Here is a tiny trained network, its code and every weight. The questions are about switching its units off for an input and a class, where a switched-off unit gives its printed mean instead of its output.

import numpy as np


def w(rows, s, z=0):
    codes = np.array(rows[::2]) - 128.0
    scale = np.full(codes.shape[1], s)
    scale[-1] = z or s
    return codes * scale


def norm(h):
    return h / np.sqrt((h * h).mean(-1, keepdims=True) + 1e-5)


def f(y):
    return y / 2 * (1 + np.tanh(0.7978845608 * (y + 0.044715 * y**3)))


def log_softmax(a):
    a = a - a.max(-1, keepdims=True)
    return a - np.log(np.exp(a).sum(-1, keepdims=True))


def net(x, mask):
    res = np.array(x, float).reshape(1, 7) / 4 @ E
    u = 0
    for l in range(2):
        y = f(norm(res) @ A[l][:, :-1].T + A[l][:, -1])
        res = res + np.where(mask[u : u + 7], y, B[l][:, -1]) @ B[l][:, :-1]
        u += 7
    return log_softmax(norm(res)[-1] @ U[:, :-1].T + U[:, -1])


A, B = {}, {}
E = w([
[128,126,126],'x0',
[129,127,130],'x1',
[127,129,130],'x2',
[103,30,51],'x3',
[129,130,129],'x4',
[198,190,23],'x5',
[72,252,138],'x6',
],0.0037)
A[0] = w([
[49,71,218,251],'0.n0',
[134,53,158,78],'0.n1',
[133,102,126,94],'0.n2',
[2,126,129,97],'0.n3',
[118,176,243,209],'0.n4',
[184,29,132,23],'0.n5',
[114,202,67,4],'0.n6',
],0.0048,0.0022)
B[0] = w([
[93,77,107,252],'0.n0',
[220,76,52,141],'0.n1',
[90,105,40,119],'0.n2',
[16,109,109,148],'0.n3',
[109,96,179,215],'0.n4',
[108,157,176,141],'0.n5',
[158,253,184,117],'0.n6',
],0.0043,0.0028)
A[1] = w([
[252,164,119,90],'1.n0',
[115,186,18,59],'1.n1',
[173,181,69,255],'1.n2',
[142,61,166,127],'1.n3',
[125,82,189,103],'1.n4',
[108,98,93,116],'1.n5',
[68,143,165,146],'1.n6',
],0.013,0.0036)
B[1] = w([
[49,95,15,222],'1.n0',
[175,126,254,198],'1.n1',
[180,145,118,254],'1.n2',
[164,182,204,225],'1.n3',
[174,204,158,199],'1.n4',
[117,49,152,165],'1.n5',
[87,114,49,198],'1.n6',
],0.0073,0.0046)
U = w([
[183,160,214,254],'0',
[135,115,31,130],'1',
[140,23,217,80],'2',
[206,31,91,76],'3',
[10,191,162,84],'4',
[153,238,103,70],'5',
[6,72,129,110],'6',
],0.017,0.0057)

Each question gives the input, the list of numbers given to net, and the class t.
The units are the neurons (one row each of A and B). Each row of codes is followed by its name. A weight is (code - 128) times the scale printed after its matrix; where a second scale follows, it is the last column's (A, B and U).
mask holds one flag per neuron, layer by layer. A switched-off neuron (its flag False) gives its mean, the last column of its row in B, instead of its output. The means were averaged over made-up inputs and are rounded, as every weight is.
A unit's drop is (log p(t) with every unit on - log p(t) with that unit switched off) / (log p(t) with every unit on - log p(t) with every unit switched off).
The circuit of an input: a set's keep is (log p(t) with only the set's units on - log p(t) with every unit switched off) / (log p(t) with every unit on - log p(t) with every unit switched off). Starting from the 12 units with the biggest drops (on a tie, the unit counted first), units are removed one at a time, each time the one whose removal leaves the highest keep (on an exact tie, the one counted first), for as long as the keep stays at least 0.8.
circuit, biggest first: the units of the circuit, biggest drop first
most important unit: the unit with the biggest drop
k most important neurons: the k neurons with the biggest drops, biggest first
top k neurons in layer l: the k neurons of layer l with the biggest drops, biggest first
drop when u is switched off: that unit's drop, to one decimal
input [8,1,2,-4,-7,6,-8], class 1: circuit, biggest first => [1.n0]
input [6,-3,4,2,2,8,1], class 0: 4 most important neurons => [1.n1; 1.n6; 1.n2; 0.n1]
input [-6,1,5,-8,7,0,2], class 4: circuit, biggest first => [1.n3; 0.n4; 1.n6]
input [-6,7,-7,-2,-1,1,-2], class 1: 2 most important neurons => [1.n0; 0.n0]
input [5,3,5,-2,2,-1,1], class 4: top 3 neurons in layer 1 => [1.n6; 1.n2; 1.n1]
input [8,-5,7,-2,1,-1,1], class 4: top 2 neurons in layer 1 => [1.n6; 1.n2]
input [-4,-5,5,1,6,0,5], class 6: circuit, biggest first => [1.n3; 1.n4]
input [-6,1,4,-8,-3,7,0], class 1: 3 most important neurons => [1.n0; 1.n3; 1.n4]
input [5,-3,-3,0,0,0,-2], class 0: 3 most important neurons => [1.n3; 0.n6; 1.n6]
input [1,-7,-4,-1,-5,4,-7], class 1: circuit, biggest first => [1.n0; 1.n1]
input [-4,4,0,7,-1,7,2], class 0: top 2 neurons in layer 1 => [1.n1; 1.n6]
input [2,-8,-4,-1,-8,-8,-2], class 0: 4 most important neurons => [1.n4; 1.n3; 1.n0; 0.n1]
input [-2,2,4,-5,-4,1,-7], class 1: 3 most important neurons => [1.n0; 0.n3; 1.n1]
input [-1,-1,8,5,0,2,3], class 0: most important unit => 1.n1
input [-5,3,3,1,-7,-2,1], class 6: 2 most important neurons => [0.n3; 1.n1]
input [-4,-7,2,2,-5,7,2], class 0: 3 most important neurons => [1.n1; 1.n6; 0.n1]
input [4,1,5,2,4,-6,6], class 6: 2 most important neurons => [1.n6; 0.n3]
input [-4,8,0,7,5,5,8], class 0: drop when 1.n1 is switched off => 0.6
input [4,-3,-2,8,5,6,7], class 0: drop when 1.n1 is switched off => 0.6
input [3,-6,-7,-7,-6,-4,3], class 4: drop when 1.n6 is switched off => 0.6
input [0,5,-5,7,-7,5,8], class 0: circuit, biggest first => [1.n1]
input [1,4,1,-7,-4,8,-6], class 1: drop when 1.n0 is switched off => 0.9
